[145 153 154 133] --> 133

[[138 137 124 112 122  99 150]
 [145 120 129 109 131 148 135]] --> 112

[123 151 128 141] --> 141

[[128 115 133 113 123 141 155]
 [119 119 142 113 118 133 147]] --> 113

[128 103 132 128 135 132] --> 128

[153 124 102 116] --> 116

[157 134 113 112 103 152] --> 112

[[148 146 112 109 113]
 [114 106 119 134 126]
 [138 121 122 120 125]] --> 109
---
[144 144 112 103 140 117 130] Out: 140
[138 153 125 128 129 131 137] Out: 129
[131 115 103 116 103 102 149] Out: 103
[109 117 106 113 145 148 150] Out: 145
[120 118 141 151 145 122 111] Out: 145
[112 110 129 146 119 101 146] Out: 119
[141 128 114 140 107 126 113] Out: 107
[114 125 128 135 105 124 120] Out: 105
[129 147 135 100 155 104 120] Out: 155
---
[[107 119 132 125]
 [109 118 129 125]
 [142 123 105 135]] → 125

[[145 117 149 117 158 106 148]
 [127 138 120 139 134 133 123]
 [141 109 150 110 142 105 140]] → 123

[[108 148 151 114 105]
 [129 110 132 125 125]
 [115 114 125 120 110]] → 125

[[110 124 122 129 120]
 [108 144 109 148 124]
 [110 130 103 125 113]] → 124

[[116 100 121 156 126]
 [146 109 117 107 153]
 [118 109 118 141 138]] → 153

[[105 150 125 111 141]
 [146 138 135 149 133]
 [120 143 108 148 125]] → 133

[[109 124 148 111 144 129]
 [109 123 149 110 143 129]
 [140 127 115 139 106 126]] → 129

[[107 137 118 135 136 134]
 [106 137 114 119 127 123]
 [115 132 117 145 144 141]] → 123
---
[[126 124 117 112 105 123 123 125 134 131]
 [118 129 129 128 119 123 122 135 132 125]
 [118 136 120 124 149 124 138 132 124 128]
 [127 123 112 129 119 136 138 132 126 133]
 [127 131 145 126 119 126 129 134 120 132]
 [119 120 128 129 121 121 128 135 137 121]
 [126 120 122 127 121 124 137 126 133 127]
 [118 141 127 139 117 111 141 126 125 128]
 [114 116 133 136 131 117 133 136 140 112]
 [126 137 121 107 120 136 124 116 138 127]
 [131 122 143 130 123 131 133 138 125 131]] 128

[[127 135 116 110 115 151 103 131 153 103 143 131]
 [122 128 115 112 111 155 108 149 148 103 138 131]
 [126 125 115 138 111 145 112 127 133 105 134 134]
 [129 132 137 120 132 147 128 140 120 132 129 123]
 [123 132 127 108 145 147 119 121 117 137 136 123]
 [121 138 134 152 111 107 131 112 110 155 130 123]
 [126 139 117 108 110 152 101 138 153 111 154 131]
 [112 137 128 137 112 144 113 142 118 148 125 123]
 [127 130 135 109 142 144 109 133 119 135 148 118]
 [127 143 135 104 137 147 106 127 136 128 140 116]
 [139 129 124 106 140 154 102 153 153 101 153 117]
 [108 142 142 150 126 117 138 107 107 149 103 115]] 134

[[121 148 128 142 144 133 125 138 111]
 [100 146 134 118 128 122 139 135 119]
 [107 153 123 126 142 121 135 141 108]
 [135 124 135 121 144 118 135 126 125]
 [134 131 123 136 136 126 104 134 125]
 [110 152 126 144 142 139 122 139 107]
 [110 149 128 132 127 121 112 120 122]
 [119 139 125 136 137 128 116 120 139]] 108

[[128 131 135 123 144 125 126 126 133 123 128 139 115 114 134 127]
 [109 115 133 119 125 123 137 142 112 142 128 132 121 112 135 140]
 [125 121 134 127 125 119 128 133 125 132 138 123 112 134 120 119]
 [122 137 133 131 133 136 123 119 130 113 117 120 133 144 126 134]
 [152 139 146 131 137 138 129 121 130 136 123 140 127 147 145 121]
 [135 126 136 130 125 131 135 126 141 127 137 151 134 134 122 134]
 [134 124 122 130 121 129 140 122 129 125 119 136 122 119 126 126]
 [132 132 114 122 121 131 134 143 130 132 119 143 134 122 128 128]
 [142 127 112 134 135 109 130 138 128 130 140 146 119 118 124 124]] 119

[[128 130 147 108 149 148 106 146 148 109]
 [135 121 143 101 154 155 103 153 152 102]
 [117 143 138 131 123 125 130 122 125 131]
 [132 129 146 108 146 148 108 145 146 111]
 [135 124 145 104 151 152 103 150 153 104]
 [140 118 141 109 147 151 107 151 152 104]
 [127 128 137 118 138 137 120 138 136 119]
 [131 128 148 104 150 152 103 148 149 105]] 131

[[113 114 108 134 123 118 114 140 130 130 137 144 122]
 [124 137 145 119 136 145 153 130 139 121 132 116 130]
 [151 136 126 132 119 119 119 107 122 137 114 121 124]
 [114 114 112 129 129 122 117 145 123 127 140 150 129]
 [116 134 148 125 142 141 144 141 128 119 131 120 137]
 [113 115 111 130 126 120 116 144 128 127 140 148 125]
 [138 140 136 119 134 144 150 118 143 127 130 118 126]] 124

[[135 150 132 131 119 128 140 127]
 [131 142 127 133 118 130 128 129]
 [135 150 132 132 119 128 141 127]
 [135 150 132 132 119 128 141 127]
 [135 150 132 131 119 128 140 127]
 [134 149 132 131 119 128 140 127]
 [135 150 132 131 119 128 141 127]
 [135 150 132 131 119 128 140 127]] 127
---
[[151 124 140 138]
 [130 155 126 135]
 [137 121 114 138]]	155

[126 127 150 140 116 139]	150

[[134 135 146 141 143 146 144]
 [123 125 111 119 116 109 117]
 [126 134 149 147 119 130 147]]	149

[115 150 110 152 137 119 138]	152

[[137 142 153 118 148 123]
 [137 141 154 114 148 123]
 [131 134 123 145 128 122]]	154

[121 112 106 129]	129

[139 129 126 106]	139
---
[[127, 137, 128, 147, 139], [125, 123, 105, 108, 107]] 108
[[152, 129, 132, 120, 125, 130], [111, 136, 126, 142, 120, 133]] 120
[[138, 137, 128, 130, 138], [147, 151, 124, 126, 149]] 126
[[127, 129, 128, 130, 126, 143], [136, 150, 116, 137, 139, 126]] 139
[[106, 124, 128, 147, 132, 107], [107, 127, 130, 141, 131, 105]] 131
[[128, 118, 144, 127, 124, 137], [127, 121, 150, 124, 120, 143]] 120
[[139, 134, 117, 146, 110], [115, 107, 121, 110, 120]] 110
[[124, 111, 125, 148, 101, 141], [130, 133, 129, 124, 133, 125]] 133
---
[125 151 154 134 121] ans = 154

[[107 115 120 115 109 141 116]
 [146 133 120 139 119 110 141]
 [129 144 156 127 128 132 131]] ans = 139

[122 154 117 125 123] ans = 117

[104 146 155 120 142] ans = 155

[103 155 145 137 119] ans = 145

[[146 109 143 109 146 149 109]
 [106 148 146 149 109 110 145]
 [145 108 107 147 110 109 147]] ans = 149

[151 136 131 141 112] ans = 131

[118 128 126 150 153] ans = 126

[[124 137 135 122 132]
 [125 130 129 130 137]
 [156 103 115 138 108]] ans = 129
---
[122 140 104 150 154] Out: 104, 154

[142 114 153 138 145 149  99] Out: 138, 153

[104 154 145 121 116] Out: 145, 154

[[101 115 145 101 142]
 [102 122 128 121 133]
 [144 137 114 146 133]] Out: 128, 146

[[156 104 129 120 149]
 [105 113 131 136 144]
 [100 113 129 140 152]] Out: 131, 156

[140 153 119 115 158] Out: 119, 158

[[142 104 102 138 129]
 [143 110 108 140 126]
 [123 157 138 102 132]] Out: 108, 157

[[119 128 141 103 131 137 116]
 [132 117 117 156 137 105 117]
 [153 119 133 119 122 110 119]] Out: 156, 156

[106 131 149 147 101 141 137] Out: 147, 149
